Below is a small trained network, with its code and all its weights. Each question gives an input and a target symbol and asks what happens when units are switched off, that is, made to give their printed mean instead of their output.

import numpy as np


def w(rows, s, z=0):
    codes = np.array(rows[::2]) - 128.0
    scale = np.full(codes.shape[1], s)
    scale[-1] = z or s
    return codes * scale


def f(y):
    return np.maximum(y, 0)


def softmax(a):
    e = np.exp(a - a.max(-1, keepdims=True))
    return e / e.sum(-1, keepdims=True)


def log_softmax(a):
    a = a - a.max(-1, keepdims=True)
    return a - np.log(np.exp(a).sum(-1, keepdims=True))


def net(x, mask):
    ids = ['αγδηθλξπστ'.index(c) for c in x.split()]
    T = len(ids)
    res = E[ids] + P[:T]
    u = 0
    for l in range(3):
        q, k, v = (res @ M[l].T for M in (Q, K, V))
        z = softmax(np.where(np.tri(T) > 0, q @ k.T / 2**0.5, -1e9)) @ v
        res = res + np.where(mask[u], z, O[l][:, -1]) @ O[l][:, :-1]
        u += 1
        y = f(res @ A[l][:, :-1].T + A[l][:, -1])
        res = res + np.where(mask[u : u + 8], y, B[l][:, -1]) @ B[l][:, :-1]
        u += 8
    return log_softmax(res[-1] @ U[:, :-1].T + U[:, -1])


Q, K, V, O, A, B = {}, {}, {}, {}, {}, {}
E = w([
[127,12,10],'α',
[211,125,70],'γ',
[213,192,80],'δ',
[158,92,52],'η',
[162,59,46],'θ',
[184,118,62],'λ',
[129,66,26],'ξ',
[158,229,90],'π',
[148,28,26],'σ',
[78,111,34],'τ',
],0.011)
P = w([
[160,63,139],'0',
[157,239,5],'1',
[112,144,157],'2',
[122,217,17],'3',
[106,133,164],'4',
[105,221,31],'5',
[101,122,169],'6',
[93,222,42],'7',
[91,121,172],'8',
],0.014)
Q[0] = w([
[125,38,103],'L0H0',
[104,156,2],'L0H0',
],0.0078)
K[0] = w([
[206,131,64],'L0H0',
[254,35,111],'L0H0',
],0.0058)
V[0] = w([
[6,131,155],'L0H0',
[88,1,163],'L0H0',
],0.0093)
O[0] = w([
[160,88,64,3],'L0H0',
[115,1,128,93],'L0H0',
],0.0079,0.0066)
A[0] = w([
[91,185,129,76],'L0N0',
[100,54,57,93],'L0N1',
[230,83,185,78],'L0N2',
[131,173,178,158],'L0N3',
[170,137,10,73],'L0N4',
[184,177,53,254],'L0N5',
[102,74,83,144],'L0N6',
[148,164,162,138],'L0N7',
],0.014,0.0071)
B[0] = w([
[254,51,137,161],'L0N0',
[95,142,164,155],'L0N1',
[176,86,253,134],'L0N2',
[107,33,145,156],'L0N3',
[123,223,95,192],'L0N4',
[3,202,165,249],'L0N5',
[63,176,211,152],'L0N6',
[72,28,65,148],'L0N7',
],0.0069,0.019)
Q[1] = w([
[86,178,65],'L1H0',
[254,154,18],'L1H0',
],0.009)
K[1] = w([
[200,108,72],'L1H0',
[87,124,4],'L1H0',
],0.013)
V[1] = w([
[178,71,153],'L1H0',
[3,91,144],'L1H0',
],0.013)
O[1] = w([
[250,133,33,159],'L1H0',
[164,162,206,253],'L1H0',
],0.015,0.018)
A[1] = w([
[83,130,185,92],'L1N0',
[139,55,93,208],'L1N1',
[185,76,85,252],'L1N2',
[226,77,153,79],'L1N3',
[130,182,6,42],'L1N4',
[107,176,120,76],'L1N5',
[66,141,45,162],'L1N6',
[65,57,143,107],'L1N7',
],0.013,0.004)
B[1] = w([
[110,62,61,248],'L1N0',
[47,46,123,136],'L1N1',
[92,157,20,165],'L1N2',
[113,249,53,202],'L1N3',
[2,110,166,217],'L1N4',
[168,168,123,232],'L1N5',
[139,233,167,171],'L1N6',
[77,186,36,143],'L1N7',
],0.0081,0.017)
Q[2] = w([
[248,190,84],'L2H0',
[155,42,94],'L2H0',
],0.014)
K[2] = w([
[169,177,119],'L2H0',
[238,62,1],'L2H0',
],0.0091)
V[2] = w([
[60,202,79],'L2H0',
[191,159,254],'L2H0',
],0.007)
O[2] = w([
[218,25,124,254],'L2H0',
[251,253,239,150],'L2H0',
],0.0048,0.033)
A[2] = w([
[58,46,90,62],'L2N0',
[75,96,207,71],'L2N1',
[166,147,212,163],'L2N2',
[158,142,187,255],'L2N3',
[184,103,76,120],'L2N4',
[187,65,150,246],'L2N5',
[175,1,108,49],'L2N6',
[133,118,18,186],'L2N7',
],0.013,0.0078)
B[2] = w([
[186,252,147,185],'L2N0',
[173,151,182,161],'L2N1',
[116,122,97,252],'L2N2',
[11,79,116,246],'L2N3',
[222,108,98,180],'L2N4',
[65,75,2,147],'L2N5',
[141,102,241,157],'L2N6',
[120,33,189,210],'L2N7',
],0.0094,0.02)
U = w([
[62,84,215,184],'α',
[65,188,100,133],'γ',
[157,115,238,93],'δ',
[55,115,46,243],'η',
[115,89,59,153],'θ',
[182,210,254,51],'λ',
[154,206,70,1],'ξ',
[191,156,157,134],'π',
[37,47,107,130],'σ',
[103,51,161,124],'τ',
],0.0096,0.0092)

Each question gives the input, a string of symbols that net reads in full, and the target symbol t.
The units are the heads (2 rows each of Q, K, V and O) and the neurons (one row each of A and B). Each row of codes is followed by its name. A weight is (code - 128) times the scale printed after its matrix; where a second scale follows, it is the last column's (O, A, B and U).
mask holds one flag per unit, layer by layer, with each layer's heads first. A switched-off unit (its flag False) gives its mean, the last column of its rows in O or B, instead of its output. The means were averaged over made-up inputs and are rounded, as every weight is.
A unit's drop is (log p(t) with every unit on - log p(t) with that unit switched off) / (log p(t) with every unit on - log p(t) with every unit switched off).
The circuit of an input: a set's keep is (log p(t) with only the set's units on - log p(t) with every unit switched off) / (log p(t) with every unit on - log p(t) with every unit switched off). Starting from the 12 units with the biggest drops (on a tie, the unit counted first), units are removed one at a time, each time the one whose removal leaves the highest keep (on an exact tie, the one counted first), for as long as the keep stays at least 0.8.
circuit, biggest first: the units of the circuit, biggest drop first
unit that matters most: the unit with the biggest drop
top k neurons: the k neurons with the biggest drops, biggest first
drop of u: that unit's drop, to one decimal
input ξ η τ σ θ θ θ, target η: circuit, biggest first	L0N5, L2N5, L2N7
input σ σ σ, target ξ: unit that matters most	L0H0
input δ π ξ ξ ξ ξ ξ, target σ: top 3 neurons	L0N5, L0N2, L0N4
input τ π η θ, target γ: circuit, biggest first	L0N4, L0N5
input π π π θ θ δ π τ τ, target λ: circuit, biggest first	L1H0, L1N0, L2N0, L2N1
input π θ λ π θ α, target γ: top 3 neurons	L2N7, L1N6, L1N5
input δ τ γ π θ π ξ, target σ: top 2 neurons	L0N5, L0N4
input γ θ τ, target δ: top 4 neurons	L0N2, L2N0, L2N7, L1N4
input θ η λ τ λ, target π: top 3 neurons	L0N2, L0N5, L0N6
input σ θ λ π τ τ τ, target ξ: top 4 neurons	L0N5, L0N6, L0N2, L1N3
input θ θ α γ δ π λ π, target η: top 3 neurons	L0N5, L2N0, L2N7
input ξ π π π τ σ λ, target η: top 2 neurons	L0N5, L0N0
input α π τ α ξ λ θ, target γ: top 2 neurons	L0N5, L0N6
input η γ τ θ α, target θ: unit that matters most	L0N5
input λ ξ γ σ θ γ η, target τ: top 4 neurons	L1N0, L0N5, L2N6, L0N2
input λ α π σ ξ γ γ θ τ, target τ: top 3 neurons	L1N0, L0N5, L0N0
input θ σ τ τ λ, target π: top 3 neurons	L0N5, L0N2, L0N6
input π η σ, target λ: top 3 neurons	L1N0, L2N0, L0N0
input π λ α, target λ: top 2 neurons	L1N0, L0N0
input τ π π, target α: circuit, biggest first	L1H0
input π η ξ λ η, target λ: drop of L1N0	2.0
input τ α θ ξ, target γ: drop of L1N6	0.5
input η σ π π η τ τ τ η, target θ: drop of L1N0	0.4
input α α ξ π η α π α π, target γ: drop of L0N1	1.7
